Here is a tiny trained network, its code and every weight. The questions are about switching its units off for an input and a target symbol, where a switched-off unit gives its printed mean instead of its output.

import numpy as np


def w(rows, s, z=0):
    codes = np.array(rows[::2]) - 128.0
    scale = np.full(codes.shape[1], s)
    scale[-1] = z or s
    return codes * scale


def f(y):
    return np.maximum(y, 0)


def softmax(a):
    e = np.exp(a - a.max(-1, keepdims=True))
    return e / e.sum(-1, keepdims=True)


def log_softmax(a):
    a = a - a.max(-1, keepdims=True)
    return a - np.log(np.exp(a).sum(-1, keepdims=True))


def net(x, mask):
    ids = ['δεζλπτψω'.index(c) for c in x.split()]
    T = len(ids)
    res = E[ids] + P[:T]
    r = res
    for j in range(2):
        rows = slice(2 * j, 2 * j + 2)
        q, k, v = (r @ M[0][rows].T for M in (Q, K, V))
        z = softmax(np.where(np.tri(T) > 0, q @ k.T / 2**0.5, -1e9)) @ v
        o = O[0][rows]
        res = res + np.where(mask[j], z, o[:, -1]) @ o[:, :-1]
    y = f(res @ A[0][:, :-1].T + A[0][:, -1])
    res = res + np.where(mask[2:6], y, B[0][:, -1]) @ B[0][:, :-1]
    return log_softmax(res[-1] @ U[:, :-1].T + U[:, -1])


Q, K, V, O, A, B = {}, {}, {}, {}, {}, {}
E = w([
[96,156,137,178,117],'δ',
[50,100,72,190,138],'ε',
[159,95,61,83,110],'ζ',
[172,32,130,146,141],'λ',
[145,203,121,160,122],'π',
[154,165,102,164,70],'τ',
[210,155,168,113,84],'ψ',
[131,8,125,169,156],'ω',
],0.015)
P = w([
[151,253,97,116,65],'0',
[89,106,161,59,65],'1',
[129,65,83,135,43],'2',
[142,130,95,121,210],'3',
[80,147,176,57,101],'4',
[127,52,74,133,58],'5',
[138,138,81,142,224],'6',
[89,168,186,74,96],'7',
[125,70,59,117,49],'8',
[136,147,61,156,227],'9',
],0.013)
Q[0] = w([
[253,163,88,117,242],'h0',
[128,119,165,126,140],'h0',
[194,147,114,196,176],'h1',
[83,132,184,76,189],'h1',
],0.011)
K[0] = w([
[53,148,2,59,148],'h0',
[111,71,136,142,85],'h0',
[28,130,45,120,137],'h1',
[120,17,247,143,207],'h1',
],0.0096)
V[0] = w([
[6,142,84,127,114],'h0',
[142,100,71,66,114],'h0',
[52,126,149,200,131],'h1',
[93,59,119,146,102],'h1',
],0.011)
O[0] = w([
[44,171,56,217,180,64],'h0',
[162,214,36,27,205,252],'h0',
[66,18,133,2,127,2],'h1',
[98,96,65,158,48,112],'h1',
],0.0099,0.0043)
A[0] = w([
[132,150,219,17,204,47],'n0',
[223,129,2,73,59,156],'n1',
[144,53,217,42,61,249],'n2',
[155,124,128,42,198,202],'n3',
],0.0082,0.0016)
B[0] = w([
[152,115,2,118,42,149],'n0',
[48,83,183,209,154,247],'n1',
[57,155,78,96,136,177],'n2',
[152,158,183,55,159,170],'n3',
],0.0082,0.014)
U = w([
[194,106,87,149,71,34],'δ',
[235,102,78,207,103,74],'ε',
[144,35,168,204,40,86],'ζ',
[41,106,223,39,99,147],'λ',
[136,163,167,49,205,156],'π',
[222,70,254,127,120,188],'τ',
[246,116,53,10,44,254],'ψ',
[126,101,12,65,83,134],'ω',
],0.0066,0.0036)

Each question gives the input, a string of symbols that net reads in full, and the target symbol t.
The units are the heads (2 rows each of Q, K, V and O) and the neurons (one row each of A and B). Each row of codes is followed by its name. A weight is (code - 128) times the scale printed after its matrix; where a second scale follows, it is the last column's (O, A, B and U).
mask holds one flag per unit, heads first, then neurons. A switched-off unit (its flag False) gives its mean, the last column of its rows in O or B, instead of its output. The means were averaged over made-up inputs and are rounded, as every weight is.
A unit's drop is (log p(t) with every unit on - log p(t) with that unit switched off) / (log p(t) with every unit on - log p(t) with every unit switched off).
The circuit of an input: a set's keep is (log p(t) with only the set's units on - log p(t) with every unit switched off) / (log p(t) with every unit on - log p(t) with every unit switched off). Starting from all 6 units, units are removed one at a time, each time the one whose removal leaves the highest keep (on an exact tie, the one counted first), for as long as the keep stays at least 0.8.
circuit, biggest first: the units of the circuit, biggest drop first
unit that matters most: the unit with the biggest drop
top k neurons: the k neurons with the biggest drops, biggest first
heads that matter: for each layer, one digit per head in row order, 1 if its drop is at least 0.15 and else 0, layers parted by /
input ε λ λ τ ε ζ ψ ψ ψ, target λ: unit that matters most -> h1
input ε ω τ λ λ ω ψ ψ λ, target λ: circuit, biggest first -> [h1, n2, n1, h0]
input ψ λ δ ψ π, target ψ: circuit, biggest first -> [n1, n0]
input ψ λ ω π ψ λ λ λ π, target τ: heads that matter -> 11
input λ λ ω ε λ ψ, target ζ: circuit, biggest first -> [n1, n3]
input ζ δ δ, target ε: circuit, biggest first -> [h1, n1, h0]
input ε ψ λ, target λ: heads that matter -> 01
input ψ λ λ λ ε ζ, target τ: circuit, biggest first -> [h1, h0, n1]
input ψ λ ε λ ε ζ ε, target ω: circuit, biggest first -> [h1, h0]
input λ ψ λ ψ π δ ε ψ λ ψ, target ω: circuit, biggest first -> [h1, h0]
input ε ψ λ λ λ λ λ ζ ψ, target λ: circuit, biggest first -> [n1, h1, n2]
input ε λ ζ, target λ: circuit, biggest first -> [h1, n1]
input λ ψ λ λ π ε ζ ζ π, target ζ: circuit, biggest first -> [n1, n3, n2]
input π λ λ, target ψ: top 2 neurons -> [n0, n1]
input ψ λ ψ λ ω ζ λ ψ, target ψ: heads that matter -> 10
input ψ ω λ, target τ: circuit, biggest first -> [h1, h0]
input ψ λ ω ε ε τ, target τ: heads that matter -> 11
input λ ω ζ ζ λ λ ζ ψ ψ, target ζ: circuit, biggest first -> [n1, h1]
input ε λ ψ λ ω τ λ λ ω, target λ: top 3 neurons -> [n2, n1, n0]
input λ ψ π ψ ε, target ψ: circuit, biggest first -> [n1, h0]
input ζ δ π, target ε: unit that matters most -> h1
input ζ λ λ δ λ ψ λ π π ζ, target π: circuit, biggest first -> [h0, n3, n1]
input ζ ε ω τ ζ δ λ ζ ψ, target ε: unit that matters most -> h1
input ε ψ ω, target λ: circuit, biggest first -> [h1, n2, n0]
input ψ ω λ λ δ λ δ λ ζ, target τ: heads that matter -> 01
input ψ λ π λ λ λ λ ω λ ζ, target π: top 3 neurons -> [n3, n1, n0]
input ψ ε δ λ ψ, target ψ: heads that matter -> 00
input ψ ω δ, target τ: heads that matter -> 11
input ε ε ε λ λ π ψ λ ζ, target λ: top 3 neurons -> [n1, n2, n0]
input ζ ζ ε, target ε: top 2 neurons -> [n2, n3]
